Below is a small trained network, with its code and all its weights. Each question gives an input and a class and asks what happens when units are switched off, that is, made to give their printed mean instead of their output.

import numpy as np


def w(rows, s, z=0):
    codes = np.array(rows[::2]) - 128.0
    scale = np.full(codes.shape[1], s)
    scale[-1] = z or s
    return codes * scale


def f(y):
    return np.maximum(y, 0)


def log_softmax(a):
    a = a - a.max(-1, keepdims=True)
    return a - np.log(np.exp(a).sum(-1, keepdims=True))


def net(x, mask):
    res = np.array(x, float).reshape(1, 6) / 4 @ E
    y = f(res @ A[0][:, :-1].T + A[0][:, -1])
    res = res + np.where(mask, y, B[0][:, -1]) @ B[0][:, :-1]
    return log_softmax(res[-1] @ U[:, :-1].T + U[:, -1])


A, B = {}, {}
E = w([
[93,128,120,254,105,223],'x0',
[74,179,87,106,24,121],'x1',
[60,190,175,37,144,162],'x2',
[121,112,240,173,119,148],'x3',
[88,202,182,188,144,43],'x4',
[74,128,80,104,171,160],'x5',
],0.0088)
A[0] = w([
[127,169,87,176,101,67,165],'n1',
[143,128,158,82,209,70,145],'n2',
[173,83,167,149,155,144,171],'n3',
[184,146,100,226,142,62,163],'n4',
[207,92,196,174,170,160,149],'n5',
[137,106,103,172,181,179,194],'n6',
[132,148,113,18,187,33,199],'n7',
[162,138,151,119,177,69,203],'n8',
[128,93,124,168,171,231,183],'n9',
[170,138,125,174,150,31,179],'n10',
[159,128,157,104,190,59,158],'n11',
[131,107,5,94,113,191,205],'n12',
[25,163,118,128,111,225,253],'n13',
[73,135,92,109,61,153,227],'n14',
[58,173,209,141,107,147,143],'n15',
[153,122,108,142,113,58,184],'n16',
[96,175,201,76,135,106,214],'n17',
[82,176,146,132,79,94,198],'n18',
[143,131,124,41,160,115,211],'n19',
[126,90,177,187,153,141,183],'n20',
[121,101,118,151,154,215,213],'n21',
[179,107,102,77,30,53,183],'n22',
],0.011,0.0049)
B[0] = w([
[39,130,134,190,100,115,185],'n1',
[103,94,186,8,232,153,198],'n2',
[187,58,164,148,144,199,187],'n3',
[11,68,136,210,98,145,205],'n4',
[174,98,176,172,155,212,208],'n5',
[141,64,75,199,178,138,201],'n6',
[119,137,130,42,144,149,255],'n7',
[58,91,195,83,183,150,191],'n8',
[196,89,108,201,204,120,223],'n9',
[2,70,182,114,107,161,196],'n10',
[84,104,179,48,163,174,192],'n11',
[142,123,33,118,122,91,244],'n12',
[196,186,86,200,155,33,243],'n13',
[138,169,94,115,66,63,210],'n14',
[180,206,203,190,168,88,200],'n15',
[58,104,121,118,98,165,179],'n16',
[168,167,182,76,143,120,218],'n17',
[88,167,212,162,46,65,196],'n18',
[157,131,98,48,139,122,215],'n19',
[134,115,185,186,136,155,195],'n20',
[185,132,93,161,164,113,213],'n21',
[112,164,100,59,7,204,217],'n22',
],0.0082,0.012)
U = w([
[127,100,176,16,202,169,109],'0',
[162,141,60,70,27,149,253],'1',
[174,119,2,141,203,62,85],'2',
[41,68,154,172,109,144,77],'3',
[222,35,148,181,202,211,147],'4',
[173,242,204,146,138,54,86],'5',
],0.0084,0.0013)

Each question gives the input, the list of numbers given to net, and the class t.
The units are the neurons (one row each of A and B). Each row of codes is followed by its name. A weight is (code - 128) times the scale printed after its matrix; where a second scale follows, it is the last column's (A, B and U).
mask holds one flag per neuron, in row order. A switched-off neuron (its flag False) gives its mean, the last column of its row in B, instead of its output. The means were averaged over made-up inputs and are rounded, as every weight is.
A unit's drop is (log p(t) with every unit on - log p(t) with that unit switched off) / (log p(t) with every unit on - log p(t) with every unit switched off).
The circuit of an input: a set's keep is (log p(t) with only the set's units on - log p(t) with every unit switched off) / (log p(t) with every unit on - log p(t) with every unit switched off). Starting from the 12 units with the biggest drops (on a tie, the unit counted first), units are removed one at a time, each time the one whose removal leaves the highest keep (on an exact tie, the one counted first), for as long as the keep stays at least 0.8.
units of the circuit, in order: the units of the circuit, biggest drop first
k most important neurons: the k neurons with the biggest drops, biggest first
drop of u: that unit's drop, to one decimal
input [3,7,-7,-6,4,0], class 3: units of the circuit, in order -> n4
input [-3,3,-7,2,-5,4], class 1: 2 most important neurons -> n22, n13
input [6,6,-8,-6,-7,-5], class 2: 4 most important neurons -> n12, n9, n6, n21
input [-8,4,-4,1,7,-6], class 3: 4 most important neurons -> n4, n1, n10, n18
input [0,-7,-5,1,7,4], class 3: 2 most important neurons -> n4, n10
input [-2,-5,8,8,-5,-3], class 4: 2 most important neurons -> n5, n3
input [-6,1,-2,-8,8,-7], class 0: 3 most important neurons -> n7, n2, n11
input [-2,-3,6,6,-5,7], class 4: 2 most important neurons -> n9, n13
input [-8,6,-3,-1,2,-8], class 0: 4 most important neurons -> n8, n7, n11, n10
input [4,5,-6,-7,1,-4], class 3: 2 most important neurons -> n4, n1
input [2,4,8,-8,-7,1], class 2: 2 most important neurons -> n13, n12
input [2,2,7,-5,-3,-5], class 1: drop of n9 -> 0.3
input [4,-8,8,0,5,-6], class 4: drop of n5 -> 0.4
input [0,0,-5,-7,-5,-5], class 1: units of the circuit, in order -> n22
input [-2,4,-3,-3,1,6], class 1: drop of n9 -> 0.1
